Each row has a class, written after it.
[-36  19 -28  26 -46 -21 -25  -3  -3 -63  15 -10  20 -11   3  48 -30  -7
   0  -7 -12 -33  18   2 -37  -2 -64  19 -21  28  38 -20  57 -13  13   0
 -32 -16  54  19  17  34] | mege
[ 12   0  24  29 -32 -26  21  15  -8 -27  -1 -10   1 -31  13  36   2  -2
   0  17 -14  19  -5  -3  23 -28 -10  24  25 -10   3  26  -1  52 -13   4
  -1 -13  50  88 -16  29] | buk
[ 10  56 -19  42   5 -35 -20  29 -16  10   0 -21   0 -22  43  -2 -49  20
  53  36 -23  -2   2  12  17 -41  36 -16 -38  -5   0  11 -15   0 -11  21
 -13   6 -28   9  24  -4] | Velus
[-17  -5  53  40  91  26  20  24   0  40  36 101   1 -11  43 -42   0   1
 -19 -22 -74   1  12 -47 -56 -12  40  -5 -49 -35 101  -5  -4 -42 -26  25
  29  -7  50  18  -9  13] | Pel
[-35  42  44 -23 -20 -35  29  42  41  31  12  54  -8  -7  39  52 -15  -3
  32 -18  -9  -6  25  12   0 -50 -11 -30   9 -20 -47 -16  12 -32  -5   1
  17 -12  -1  27   9 -42] | Tebag
[-12 -12 -55 -30  40  30  74 -18 -23  31  -4 -17   2 -22  37 -17 -20  25
   5  30 -30  11   8  21  -5   3  22  -5  32  24  14 -10 -40  20 -31  26
  -8 -23 -62  -3 -16 -34] | Kab
[ 36 -86  15  -8 -15 -57  10 -23  29 -12   2 -28   3  32 -19   4 -12  13
 -80 -27 -12  36   1  -5  17 -17  40  68 -53 -29  33  18 -12  14  47 -13
   6 -23  86  93   5   7] | buk
[  3  53  12  12  20   2 -37  13 -17  -5 -37   1  13   2 -25   4  34  -3
  -7 -39  14   5  42   1 -40  -2 -28 -24  -9  14  33  19  -6 -34  -4 -29
  -3 -13  29 -28   8   3] | Pel
[-38 -78 -34 -74 -41  -7 -31  46  20  -3  17 -24  19  44  18   7  11 -19
   6 -74   6  30   0  36  18  72 -24  29 -10  -8 -69 -24  14 -29  56   4
   8 -22 -95 -35  41 -14] | zer
[  3  26 -18   6 -23  29  18 -18  -5  11  13 -14   5  33  10  11 -12  11
  57 -27 -18   8 -64  18  17  -7  26 -41 -21   5 -45  -9 -15   9  -3   9
 -10   6  36 -10  -7  27] | mege
[-30  11  -8   2 -15  -2  59  11  60   6  17  42   4   8 -40  13   6  12
 -79 -21 -11 -27  24  42  -5  11 -14  -7 -17  35  57 -20 -34   5   5 -24
  -8   8  41   6   6  -8] | Pel
[-16  12   4 -35 -16 -17  21  -4  38  22   2 -10  -7 -18  18  -6 -41   6
  -8  21  -1 -19  30  21   1  17  25  35  -1  22  -3 -34 -12 -13   7  80
 -18  -5 -20  29 -10 -22] | Kab
[ 33  -1 -26  20  -2  25  15 -25  18   0  50  11  15  -6   5 -51  14  -2
 -22  24   2 -21   0  -5   2 -47 -43 -13 -21  -7  31  55 -34  33 -15 -10
 -26 -48 -37   4  30 -10] | rusup
[-34  15  -2  29  13  49 -33  -8 -21 -28   7   4  62 -71  36  35   2   5
   7  17 -19 -41  17 -19 -43 -19 -32  33   6 -11  12  30   6  11  -4  56
 -46 -19 -25   1   6  -9] | mape
[  3  46   0 -14 -44 -11  -1  14  -5 -16   2  -8  -1 -30  36  37  12   0
   8  -1  -5  28  -2  20   1 -47 -11  28   0   9  10  14 -22   2  -4  59
  25 -15 -28  44  -8  32] | Kab
[-16 -28 -26  16   0  28   0 -50 -24   9   2  14  19 -56 -27 -47 -27  -1
 -72   5  22 -21   7  -6 -27 -20 -22   8   7 -16 -10 -37 -28 -10  22  62
   1  22  15 -13 -27 -67] | rusup
[-10 -31   7 -20 -13  -1  30  25  24  18 -53   5 -19  -1   5 -46  -5   2
  78  23  60 -20   9   1  20  33  65 -11 -20  19 -76 -27  30  -3  -3   3
  46 -49  48  -8  36 -20] | saf
[-32 -34  -3   2 -10   9   7   3  -4 -36 -30 -14   0 -29  15  40   4  -9
   2  -4 -17  -8  -8 -24  18 -18  -1  22 -53 -15 -31 -40   6   7  -6  16
 -53 -17  -7  11  -8 -14] | Velus
[  3  31  18  16 -45 -17 -10   4   5   1  20 -12  14   0   6   9  14  -8
  -3  20  40  -3   5   6  15   8 -18  -6  -3 -14   3   2 -18  26  31  51
 -11   8 -41 -18  17  14] | saf
[ -4  51  18 -20  19  -9   1 -33  11  -7  62  -7 -10 -43  -9  53 -39   0
  33 -13 -19  -4 -23   7  30 -35 -24  16  15   9  24  21 -13  41  45   7
 -16 -13 -15  74 -18  -5] | Kab
[-24  -6   1 -10 -21  31   8 -10 -12  -3  -7  -8   9 -19   9  24   6  12
  -1 -31 -31 -46 -30  -8 -15  13   0  13 -30 -14   8   7  10 -10  10  10
   5  19  14  -4 -17  14] | mape
[ -7  15   3 -28 -23  -6  22 -15  23 -48 -10 -22 -12 -74  -8   3  -4 -27
   4  35   4 -29  12  -3  24 -35 -17  18 -16   6  10   3  17   8   9   5
  10 -26 -12  19 -19  -1] | Velus
[ -6  -9 -23 -20  -1  42  23 -12  12  28 -39  29 -18 -40 -18 -30  -5   4
 -47  14   0 -21  23  19  18  -8  14  -2  16  13  34 -36 -72  -1   1  27
 -20  17 -34 -55 -24 -14] | mape
[-15 -23 -22 -26  41   5  11   1  14 -14  15  11  22  12  23  11  33  -7
 -32 -13 -24   9  33  -3 -26  13 -30  -8  42  21   8 -40  23 -32 -17  13
  -4  -6  -5 -44  30  -7] | Tebag
[-45 -37 -25 -29 -26 -30   2   2   9   2 -10  -5  14  48  33  22 -29   2
   5 -21  43  -8  32 -14  -8   4   4  17  -7 -16   4   5  19 -19  62   2
  10 -18 -21 -34  32 -10] | saf
[  1  12  11  38   7  34 -38 -21  37   5  16  10  -5 -12 -29 -34 -31   5
 -16  47   6 -50 -11  -8   2 -18  41  35  -1 -24 -14  51 -10  25  14  26
  34   0 -14  14   5  -5] | saf
[  0   6   7 -11  22  -1 -50   3 -18 -15 -13  -8  29 -28 -15 -16  13  14
 -15 -27  12 -25  48  21  41  43 -12 -13 -29  23   3 -54 -13 -34  16   1
 -19  18 -18 -13  19  -3] | Tebag
[-19   9 -96 -43  54  55  -2 -26  16 -28 -29  13 -74  20  17  13 -51  -2
  36  -9   8 -44  -3 -38  -8 -26  14   9 -32   0  -1  48  48 -32   0 -38
  33  16 -86  15 -31   6] | zer
[ -5  23   1  15 -28   7 -31   4   9  -4 -28   2  17  11  12  32 -16   1
   8   2  38 -23   8  -3   3  11 -38  14  -1   0 -30  13  14   1   4 -20
   3 -16  26  14  12  15] | rusup
[ 18  -9  13  20 -26 -11 -15  22 -14  -3  11 -23   8 -41  28  -3 -11  -7
  29   4  21  22   6   8   3 -34 -26 -10 -39 -26   3  -5  -3  20  23  31
  12 -48  18  35  13 -11] | rusup
[ 15 -53  13   8  29 -11   3 -26  30  23   9   4  40  -3   9 -13 -20  41
  29  15  -6   2 -12  19  56  -3  26  44 -96 -24  38  37 -21  16  15   1
 -14   5   4  45   2  10] | Tebag
[-25  -4  36 -54 -64  25  30  28   8  12 -69   3  18 -23  11  30  -3 -13
 -31 -30 -31 -21  26  10 -76 -23  16  15 -30 -58 -51  30   4 -67 -14 -30
 -29 -24 -34 -26 -35  11] | mape
[ 12  45   7  34 -10  -4  54  16   9 -14  13   0  17 -41   6  14 -63  17
 -33  51  36 -56  36  19 -26  45  21 -23  25 -25 -30   6 -15  30  -3   6
  -5   9 -12  44 -15   1] | zer
[ -8 -17 -40  31 -26  29   6  20 -27 -24 -25   6  -7  -2  21  18  35   5
 -58  16   1   4  -5  -8  -7  -7 -15 -17  19   0 -38 -81   6  12 -32 -11
  -1 -37  -5   1  38  -3] | saf
[ -4  66 -13   6 -25  20  15   0  13 -16   1   0 -31 -44   0  19   2   4
  45  25  17 -29  -8  13  35 -45   5 -43 -39  28  -9 -13  -1  35 -12   5
 -30 -11 -19  23  22  -1] | saf
[  0   8 -51   4  64  19 -31 -16   9  27 -33 -39 -32  -9  39 -10 -35  31
   4  40   7  -8  12  -6   2 -11  14  21   6  26  25 -45  26  -4 -15  39
   5  22   1 -37  24 -39] | Tebag
[ 12   3  19  22  -2  30 -40 -14  14   4   1   0  16  19   1  11 -42  -2
 -12   9  14  -4   2   2 -11 -26  39   7 -37 -43   4 -18 -16   6  40  27
  29 -28  54  28  -8   9] | mege
[-40 -10  36  10   9  23 -20 -38  34  28  -5  26  57  32   3  43  -9   5
 -31  18 -36 -57  50  -2 -12  34 -28 -13  40 -13  40 -11 -17  10 -19 -20
 -10 -24  71   7  -4 -41] | rusup
[ 25  18   2  32 -28  23  12 -15 -22 -21  40 -12  -6 -50 -19 -27 -25  17
 -23   1   6 -22 -43  12  22 -31   1  11 -25 -10  -4  -7 -46  39  19  37
 -25   0   5  45 -24  33] | Kab
[  5   6 -31  27  -8  10 -33 -44   0 -20   9 -25  22  26   3  -2  33  -4
  16  17  11 -12   5 -27 -13 -24   6  -5  10  25 -20  12  -4  16  -7  86
 -23 -14   0  -5  31 -30] | saf
[ -8  10 -30  13 -13 -15  15 -20  -7   0  -7  -7  14  11   5   1  -7   9
  11 -32  -5 -17 -17 -13   9  20  -4   3  50  23 -50   4  15 -22  -3  12
  26   3  28  54 -18 -15] | Pel
[  6  18  10   8  14  -8 -16  -9  -8  30  33  26  -4 -20  20  -6  21  -1
  72 -12  11  29 -24  -5  46 -48 -38 -20 -14  16  -6 -31 -19  14   4  63
 -35   9  -3 -11  16 -34] | Tebag
[  2 -30 -28 -11 -16  17  13  -1  14 -29  30   4 -12 -20  -7  12  23 -19
  47  -8  12  24 -52  -1 -19 -45 -34   0 -49 -17  -3  18  30  39   7  10
 -14  -7  16  -5  16   9] | zer
[  6 -20 -44  -2 -10 -20  30 -20  -3 -37 -17 -16  -8 -56 -31 -73  -2  -5
 -15  15   3 -11   7   5  25 -14   7  12 -10  46  -7  -9 -30 -13  -8  20
 -29  -2  -8 -42   4  -6] | Velus
[-26  10  48 -32  15  97  29  -2  26  -6  26 -20  52 -48   1  25  -1   4
 -92  24  14 -39   2  34 -21  39  10  12  31 -35  -8 -44 -29  55  24   8
 -10 -29   5 -26  -4  15] | Kab
[-11 -16 -32 -24 -30  36  17 -22  19 -12 -50  -8  -1  33   4 -10  -3  21
 -54 -17  -5  -7 -16  10   1 -28  32  23   2  10 -31  10   2 -20 -19 -31
   3  -4  77   2  -8  29] | buk
[ 36  27 -12  10  14 -37  19 -20  11 -29   9 -34  12  38 -20  -2  20  17
  12 -23  34 -12  28   0 -19  47  -7 -64  -6  16 -45  24 -15 -24 -10  -2
 -16 -38  27  19  13 -31] | zer
[ 34   4 -38  40 -56  10   5  15 -11  -7  20 -27  -1 -52   7 -50  14  11
 -70  12  17   4 -38  18  41 -32 -23  23  19 -13  14  -7 -38  43   7  21
  13   8 -41  19   7  24] | Pel
[-34  11   7 -44 -23  33  33 -21   6  15  19  41  16  33 -11  27  31 -18
 -66 -38   6 -44  12   5  11  19 -12  13 -90  34  18 -57 -45   4  45  14
   8 -11 -49   2  20 -60] | Velus
[ 34  -5   3  12  12  -2 -13 -16 -15  35   9 -54  -4  26  15 -27  34   6
  17   5 -36 -39  13 -32 -11  26 -12 -39   1 -21  12  13 -18   5 -25  19
 -34 -41 -39 -11  10 -51] | mape
[ 23  16   0 -62  81  33  60 -63  -1  19 -10  18  -3  -4   0  12  23  10
  39 -42  27  42 -16  -8   9 -65  13 -27 -51   8   2  42 -31 -12  21 -33
  19 -30  -3  -3 -18 -30] | Tebag
[-17  -6  -8 -43  44  53   8 -31 -13 -36 -27 -19  29 -70  15  22  13  -1
 -33  -4   0   4  -2  -7  13  29  35  52  33  56 -21 -40  25  35  -2  21
  -6   6  45  33  20   0] | buk
[-22  13  18   8  23  64 -67 -41   7   3  27  34  77  13  14  18  41  10
  31 -24 -25  -1  -2  17  38 -62 -39 -52  -6 -14 -16 -29 -41 -11  -9  25
 -61 -24  35 -18  10 -23] | Tebag
[-24 -23 -35 -29  16  24  30 -22  10   0  -6  -2   1 -44  25   4 -58  24
  12  -8  -9 -21 -27   2   7 -45  50  38  -2  15 -11  -3  19  12  16   7
   2  43  21 -10  11   1] | Tebag
[-31 -13   3 -40  80   9  53 -17  34  12  -8 -18  20 -44  22  -2 -28  -6
  39  33  -1  32   9  10   8  11  20  -6  26   9 -25 -18  -5   0   9  15
 -38 -41  -2 -58  -2 -46] | Velus
[ 31 -10 -30  53  -2   4  23  -8 -27  -2 -42   5  -2   5 -52 -32 -42  13
 -85  68  32 -33  47  16 -28  48  31  25 -36 -27   3  18 -25  -4   8  -7
  43  13 -68  49 -44  14] | saf
[-57 -24 -69 -14 -39 -48  52  26   6 -62   8 -35   4 -28  23  16  -8 -22
  28  34 -24 -27  73  28   3 -16 -27 -27 -16  14  46   2  16 -20   6  80
  24   1 -68   0 -33 -22] | Velus
[ 38  11 -68  22  44 -17   9 -23  14 -61   1 -31  15  11 -13  32   2   4
  44  25 -34 -13  32   0 -51  -3  -2 -25 -12  47  23  40  42 -13 -29   5
 -52 -27  32  41  12  30] | mape
[-17  68  81 -65 -13  48 -20 -27  39  -7 -20  44  23 -21  -2  63 -14 -19
 -41 -48 -66 -16  13  17 -60   4  48  25 -40 -15  27  29 -10 -64   0   7
  13  39  30  17 -49  64] | zer
[ 23   5   7   6  24   1 -64  -8 -20 -13 -14 -29   0 -15  -6 -22 -11 -22
  36  -8   2  27  35  -1   1 -10 -59 -44  26 -10  23 -11   5 -29  11 -27
 -23 -54  42 -30 -11  19] | rusup
[-11   7 -36  22  52   7 -12 -15  40   7 -10  -3  11   5  14  -3 -44  20
  -2  39  45  -7   5  -2 -28  11 -17   6  41   2 -26   2  41 -11   1  -7
  19 -18  72 -25  29 -23] | rusup
[  2   9  14  72  17  30 -24  -5   6  -4   9   4 -13   5 -35   2 -43  21
  28  12   6 -27 -29  -9  19  -6  27  14 -39 -11 -37  43 -31  44  18  -5
 -44 -15  -2  25  -1  13] | saf
[  2 -14 -61 -33 -31  -5   6  -6  -1  -4   6  52 -14  20  62   4 -32 -31
 -47 -20  28  21  16 -24 -26 -54 -14  33 -20   6  31 -49  26 -43  44  49
  33  11 -18  13  18  26] | rusup
[-25  38 -20 -16  11  31  21  -3   2 -21  28   1  -5 -54 -25 -34  -8  -8
   0  15   8 -35  10  29 -44  39 -31   5 -71  52  17 -11  55 -18  18   1
 -17 -23 -41 -16  24  -1] | saf
[ -1  -7  -2 -17  19 -41  37  46 -10  -7 -15  37 -21 -78  31 -53 -81 -16
  32  11 -63  -3  41   2  15 -27  87 -13 -71 -23  12 -27  -5 -63 -12   2
 -66  36 -76   4 -20  47] | Velus
[ 20 -12 -27  27 -14 -14 -16 -13 -21 -36   0  -9 -11 -39   8  14 -40 -13
  -5  -1  13   5  28 -14  30 -25 -42  12   5  11   5 -16 -19  14  25  25
 -27 -30 -17  70 -21   4] | rusup
[  3 -52 -65  50 -49 -12  84  -7   9  28   3  73 -11  20 -12 -15 -55  18
   6  55 -40 -11 -39  33  12  38  -3  43  31  54  -9  -9 -31  50 -53  -3
  -4  23  15  65 -17  14] | zer
[  18  -39    6  -13  -60  -17  -13  -22  -20   14   -3  -15   11   -9
  -12  -26  -23  -20  -46  -23  -50   -9   -1   -6   41   53  -55   63
   64   -8  -38   45  -37  -16    2  -36  -10  -16 -109   44  -44   19] | rusup
[-33  66  12 -24  50  88  32 -43   6  43 -13  59   9  22  33  38 -17  27
 -76   2 -69 -44 -14 -20 -89 -24  29  31 -16 -17  36  29  -7 -33 -54 -29
   7  12 -11  -2 -25  10] | Kab
[-17  -2 -24 -16  52  36  67 -12  -4 -27 -18  23   7 -99  32  -8   6   8
 -24  30  26 -18  20 -29 -28  19  -2  -2  55  28 -14 -34   2  34 -52  -3
 -49 -22  -4 -32  34 -37] | zer
[-11 -35 -26   4 -51  17   5 -28  13  11  -5  14  15  -8   7   8  45   5
  -8  30 -33 -29 -42   1  25 -19 -60 -15  64  -8   8 -53  11  24 -39 -21
   2 -22  72  -6  11 -19] | mape
[  3  34  74 -39 -67  -4  13 -48  71   4 -53 -47  36  29  14  17  44   4
  35  -8  -4  15  16  21   0  18  22   3 -73  23 -68  27 -16 -68 -32  79
 -73 -78  36  25 -28  -1] | saf
[ -33  -60  -15   27   -5   59    0   20   33  -17  -60    8   11   11
  -38   12   -4    5 -114   -2   -3    2   61   28  -16    8  -34   12
   27  -30  -77    0  -79  -23  -25  -21  -38  -73  -44  -15  -43  -38] | rusup
[ -1  57   5 -16  -5 -43 -21  -3  29 -11 -22  -3   6 -47   4 -16  24   8
 -35 -35  22   3  22  -4  31   8 -16  10  31  34   8 -13  -7 -48  -5  11
 -27  20   4 -13  24   5] | Pel
[  3   5 -34  51  76  19  14 -40  -5 -49   7  15  -9 -60  -3  20  -5  10
 -12  28 -20  18 -18 -44 -47 -65 -10  12 -26 -17  31  21  22   9 -33   7
 -23 -19  38  28  -7  -6] | mege
[  3   6  27  -1  41  20  29 -14 -11  16  28  14  10 -26  -2 -50  18  23
 -47 -11  -2 -19   8 -10   6  17   7 -21   0 -15  21 -16 -69   3  -8  14
 -29 -23 -14 -23   0 -19] | Kab
[-20 -17  -9  30 -25 -54   0 -26  10  -5  60  37  16  28  -1  -3   8  12
  60  -6  14 -62 -28 -42  48   6  -8   4 -20   3  -4  37  25  29  23   8
  25   9  13  60  49 -26] | saf
[-27 -10 -24 -12  18  53  25 -25  13 -10 -30  41   8 -47 -14 -76  22  11
 -48  17  36  -3   1  14  24  10   1  41  30  61   3 -11 -27  -1 -18  33
  17   3  56 -40  -1   4] | buk
